Below is a small trained network, with its code and all its weights. Each question gives an input and a class and asks what happens when units are switched off, that is, made to give their printed mean instead of their output.

import numpy as np


def w(rows, s, z=0):
    codes = np.array(rows[::2]) - 128.0
    scale = np.full(codes.shape[1], s)
    scale[-1] = z or s
    return codes * scale


def f(y):
    return y / 2 * (1 + np.tanh(0.7978845608 * (y + 0.044715 * y**3)))


def log_softmax(a):
    a = a - a.max(-1, keepdims=True)
    return a - np.log(np.exp(a).sum(-1, keepdims=True))


def net(x, mask):
    res = np.array(x, float).reshape(1, 6) / 4 @ E
    y = f(res @ A[0][:, :-1].T + A[0][:, -1])
    res = res + np.where(mask, y, B[0][:, -1]) @ B[0][:, :-1]
    return log_softmax(res[-1] @ U[:, :-1].T + U[:, -1])


A, B = {}, {}
E = w([
[156,8,127,76,69,105,66,160,146,110,174],'x0',
[122,169,205,104,166,19,65,85,179,153,168],'x1',
[135,125,123,137,140,136,124,127,132,131,130],'x2',
[132,139,120,128,111,119,125,128,122,129,132],'x3',
[72,182,63,129,190,124,90,203,139,6,136],'x4',
[117,118,136,119,144,140,130,132,126,137,133],'x5',
],0.014)
A[0] = w([
[144,134,189,144,79,165,207,106,134,164,101,54],'N1',
[123,120,210,125,116,81,71,127,206,168,157,119],'N2',
[177,41,86,124,71,196,151,191,74,88,93,142],'N3',
[115,143,125,119,164,111,69,153,146,39,163,13],'N4',
[90,228,165,166,161,126,153,63,138,199,65,33],'N5',
[103,202,182,109,187,59,80,97,192,135,161,7],'N6',
[126,198,179,96,179,77,52,103,151,106,159,92],'N7',
[172,91,164,153,92,147,198,20,31,247,91,71],'N8',
[127,124,142,146,126,138,115,133,102,134,125,96],'N9',
[124,166,43,156,132,173,108,181,127,98,118,130],'N10',
[154,151,129,80,127,139,123,146,122,136,111,121],'N11',
[140,120,129,112,133,105,167,159,171,126,91,119],'N12',
[100,160,74,145,168,150,178,200,74,73,116,153],'N13',
[191,105,178,124,101,150,213,72,84,200,107,220],'N14',
[108,193,191,104,200,42,64,99,155,140,134,179],'N15',
[117,106,125,129,113,122,149,127,146,123,105,86],'N16',
[126,255,172,171,186,135,203,83,105,176,80,218],'N17',
[216,65,206,80,100,66,99,56,134,193,174,109],'N18',
[88,237,54,142,204,184,206,169,73,29,66,142],'N19',
[171,39,84,132,80,180,172,172,62,141,71,44],'N20',
[125,34,77,121,120,93,92,162,109,100,173,141],'N21',
[101,145,122,126,133,141,125,100,131,139,156,99],'N22',
[88,148,100,115,181,103,63,232,153,16,176,78],'N23',
],0.0092,0.015)
B[0] = w([
[87,158,107,108,149,139,114,124,105,100,102,166],'N1',
[160,92,165,151,126,114,117,164,124,147,120,194],'N2',
[69,184,68,114,132,174,133,108,157,139,94,210],'N3',
[128,91,132,183,78,138,210,64,156,183,174,149],'N4',
[147,85,143,203,36,148,206,66,171,198,246,180],'N5',
[78,194,65,33,176,191,80,148,119,66,66,170],'N6',
[89,152,90,146,108,160,147,105,162,126,127,180],'N7',
[86,176,73,80,172,158,101,137,122,80,81,233],'N8',
[120,141,134,137,117,140,129,96,134,112,125,123],'N9',
[139,119,141,111,140,110,88,139,104,106,124,178],'N10',
[123,142,134,139,137,131,138,130,126,119,134,126],'N11',
[135,141,123,124,138,116,140,137,133,136,122,126],'N12',
[167,119,149,122,145,83,70,133,88,70,134,197],'N13',
[126,123,118,173,84,111,178,98,173,175,174,253],'N14',
[147,91,128,151,88,112,173,122,129,189,160,224],'N15',
[122,148,110,111,123,116,107,119,141,135,149,124],'N16',
[62,186,62,84,139,174,94,118,150,108,71,252],'N17',
[167,72,188,139,137,87,108,182,102,144,153,234],'N18',
[171,82,174,128,170,82,80,170,61,105,124,238],'N19',
[123,104,142,150,73,130,184,81,190,194,163,181],'N20',
[91,158,112,126,129,149,139,104,166,121,143,179],'N21',
[142,128,117,133,112,131,129,133,144,106,119,126],'N22',
[70,161,69,121,111,171,195,70,176,131,118,195],'N23',
],0.013,0.024)
U = w([
[105,176,74,114,159,149,107,139,149,87,58,254],'0',
[138,126,130,170,88,123,174,118,173,162,174,13],'1',
[218,88,246,144,166,74,77,207,75,109,126,132],'2',
],0.013,0.0027)

Each question gives the input, the list of numbers given to net, and the class t.
The units are the neurons (one row each of A and B). Each row of codes is followed by its name. A weight is (code - 128) times the scale printed after its matrix; where a second scale follows, it is the last column's (A, B and U).
mask holds one flag per neuron, in row order. A switched-off neuron (its flag False) gives its mean, the last column of its row in B, instead of its output. The means were averaged over made-up inputs and are rounded, as every weight is.
A unit's drop is (log p(t) with every unit on - log p(t) with that unit switched off) / (log p(t) with every unit on - log p(t) with every unit switched off).
The circuit of an input: a set's keep is (log p(t) with only the set's units on - log p(t) with every unit switched off) / (log p(t) with every unit on - log p(t) with every unit switched off). Starting from the 12 units with the biggest drops (on a tie, the unit counted first), units are removed one at a time, each time the one whose removal leaves the highest keep (on an exact tie, the one counted first), for as long as the keep stays at least 0.8.
units of the circuit, in order: the units of the circuit, biggest drop first
unit that matters most: the unit with the biggest drop
top k neurons: the k neurons with the biggest drops, biggest first
drop when u is switched off: that unit's drop, to one decimal
input [-8,0,2,2,-7,8], class 0: top 2 neurons => N17, N8
input [-3,-6,-4,4,3,-7], class 2: units of the circuit, in order => N19
input [5,1,7,1,4,5], class 1: top 2 neurons => N17, N8
input [4,7,5,-1,0,2], class 2: top 2 neurons => N18, N14
input [0,-7,7,5,-8,4], class 0: top 3 neurons => N8, N5, N3
input [-6,6,-4,5,-1,-6], class 1: top 3 neurons => N5, N15, N8
input [1,7,-1,3,-8,0], class 2: top 4 neurons => N18, N2, N23, N3
input [2,-8,-6,8,0,3], class 1: top 4 neurons => N20, N17, N8, N6
input [1,-8,-5,-7,-1,1], class 1: top 2 neurons => N20, N17
input [1,4,4,7,1,-3], class 1: top 3 neurons => N19, N8, N17
input [-3,0,-2,8,-4,-5], class 0: top 4 neurons => N8, N17, N15, N20
input [-1,-7,-2,5,-7,4], class 0: top 2 neurons => N8, N5
input [8,1,-8,-4,7,7], class 1: top 3 neurons => N4, N17, N8
input [3,5,-1,-8,3,-5], class 1: unit that matters most => N17
input [1,2,-1,5,-5,6], class 2: top 2 neurons => N18, N23
input [-4,-4,3,-3,-7,4], class 0: top 2 neurons => N8, N17
input [-7,-8,8,-6,-8,-5], class 0: drop when N17 is switched off => 0.3
input [4,4,8,-5,-7,6], class 2: drop when N18 is switched off => 0.2
input [-4,-1,-5,0,4,-6], class 2: drop when N19 is switched off => 0.5
input [8,7,6,6,7,4], class 1: drop when N4 is switched off => 0.1
input [5,6,7,-4,6,8], class 1: units of the circuit, in order => N4
